Below are the code and all the weights of a small trained network. Each question names an input and a class and asks about switching units off, where a switched-off unit gives its printed mean instead of its output.

import numpy as np


def w(rows, s, z=0):
    codes = np.array(rows[::2]) - 128.0
    scale = np.full(codes.shape[1], s)
    scale[-1] = z or s
    return codes * scale


def f(y):
    return np.maximum(y, 0)


def log_softmax(a):
    a = a - a.max(-1, keepdims=True)
    return a - np.log(np.exp(a).sum(-1, keepdims=True))


def net(x, mask):
    res = np.array(x, float).reshape(1, 8) / 4 @ E
    y = f(res @ A[0][:, :-1].T + A[0][:, -1])
    res = res + np.where(mask, y, B[0][:, -1]) @ B[0][:, :-1]
    return log_softmax(res[-1] @ U[:, :-1].T + U[:, -1])


A, B = {}, {}
E = w([
[127,128,128],'x0',
[199,1,188],'x1',
[21,118,236],'x2',
[130,128,128],'x3',
[129,127,131],'x4',
[127,131,129],'x5',
[130,126,127],'x6',
[220,192,252],'x7',
],0.0071)
A[0] = w([
[226,165,73,202],'n1',
[63,141,191,92],'n2',
[70,103,172,72],'n3',
[86,128,167,74],'n4',
[128,123,156,249],'n5',
[106,181,122,68],'n6',
[94,126,167,87],'n7',
[156,193,184,186],'n8',
[62,109,184,90],'n9',
[113,187,101,62],'n10',
[31,93,35,134],'n11',
[189,217,175,70],'n12',
[103,132,156,99],'n13',
[95,226,116,101],'n14',
[182,134,94,62],'n15',
[161,8,149,77],'n16',
[116,125,151,189],'n17',
],0.014,0.013)
B[0] = w([
[69,131,101,241],'n1',
[132,136,81,164],'n2',
[185,138,82,148],'n3',
[172,153,75,140],'n4',
[56,135,118,247],'n5',
[135,157,183,140],'n6',
[156,156,34,141],'n7',
[124,63,135,216],'n8',
[179,134,54,160],'n9',
[174,185,175,144],'n10',
[173,89,169,231],'n11',
[194,83,123,175],'n12',
[156,129,98,138],'n13',
[166,140,209,180],'n14',
[186,178,11,140],'n15',
[167,223,213,180],'n16',
[73,138,111,188],'n17',
],0.011,0.013)
U = w([
[123,133,134,254],'0',
[197,247,192,70],'1',
[199,173,27,19],'2',
[102,117,136,188],'3',
[103,118,142,171],'4',
[210,10,156,3],'5',
[98,131,134,161],'6',
],0.015,0.0095)

Each question gives the input, the list of numbers given to net, and the class t.
The units are the neurons (one row each of A and B). Each row of codes is followed by its name. A weight is (code - 128) times the scale printed after its matrix; where a second scale follows, it is the last column's (A, B and U).
mask holds one flag per neuron, in row order. A switched-off neuron (its flag False) gives its mean, the last column of its row in B, instead of its output. The means were averaged over made-up inputs and are rounded, as every weight is.
A unit's drop is (log p(t) with every unit on - log p(t) with that unit switched off) / (log p(t) with every unit on - log p(t) with every unit switched off).
The circuit of an input: a set's keep is (log p(t) with only the set's units on - log p(t) with every unit switched off) / (log p(t) with every unit on - log p(t) with every unit switched off). Starting from the 12 units with the biggest drops (on a tie, the unit counted first), units are removed one at a time, each time the one whose removal leaves the highest keep (on an exact tie, the one counted first), for as long as the keep stays at least 0.8.
units of the circuit, in order: the units of the circuit, biggest drop first
k most important neurons: the k neurons with the biggest drops, biggest first
drop of u: that unit's drop, to one decimal
input [5,1,6,2,-1,0,-4,-4], class 2: 2 most important neurons : [n9 n3]
input [-4,-8,7,1,-8,6,6,2], class 1: units of the circuit, in order : [n14]
input [-2,5,-1,4,-3,2,4,-2], class 1: 2 most important neurons : [n16 n8]
input [6,3,5,-5,-4,7,-3,7], class 5: 2 most important neurons : [n8 n12]
input [5,2,3,-2,4,5,2,8], class 5: 2 most important neurons : [n12 n8]
input [-2,-8,0,-4,4,6,2,-3], class 1: units of the circuit, in order : [n14 n10]
input [-2,-1,-5,2,2,-3,8,3], class 6: units of the circuit, in order : [n1 n9]
input [-2,8,-3,-3,5,-1,-4,8], class 1: 2 most important neurons : [n16 n11]
input [-6,-8,-6,-7,8,-8,0,-8], class 1: 3 most important neurons : [n10 n8 n14]
input [-4,1,2,-2,4,7,0,-5], class 5: 2 most important neurons : [n11 n1]
input [-5,0,-6,-1,-8,6,1,8], class 3: 2 most important neurons : [n1 n11]
input [-7,5,-6,-8,3,-6,-1,8], class 0: 2 most important neurons : [n1 n11]
input [1,8,3,-1,2,5,-2,5], class 1: 2 most important neurons : [n16 n1]
input [1,-3,3,3,2,-2,3,-8], class 5: units of the circuit, in order : [n11]
input [8,8,0,5,-3,4,-5,-3], class 1: drop of n16 : 0.8
input [-5,4,-6,8,5,-3,8,5], class 0: drop of n9 : 0.2
input [-7,8,-7,1,-1,-8,-5,-5], class 1: drop of n16 : 0.9
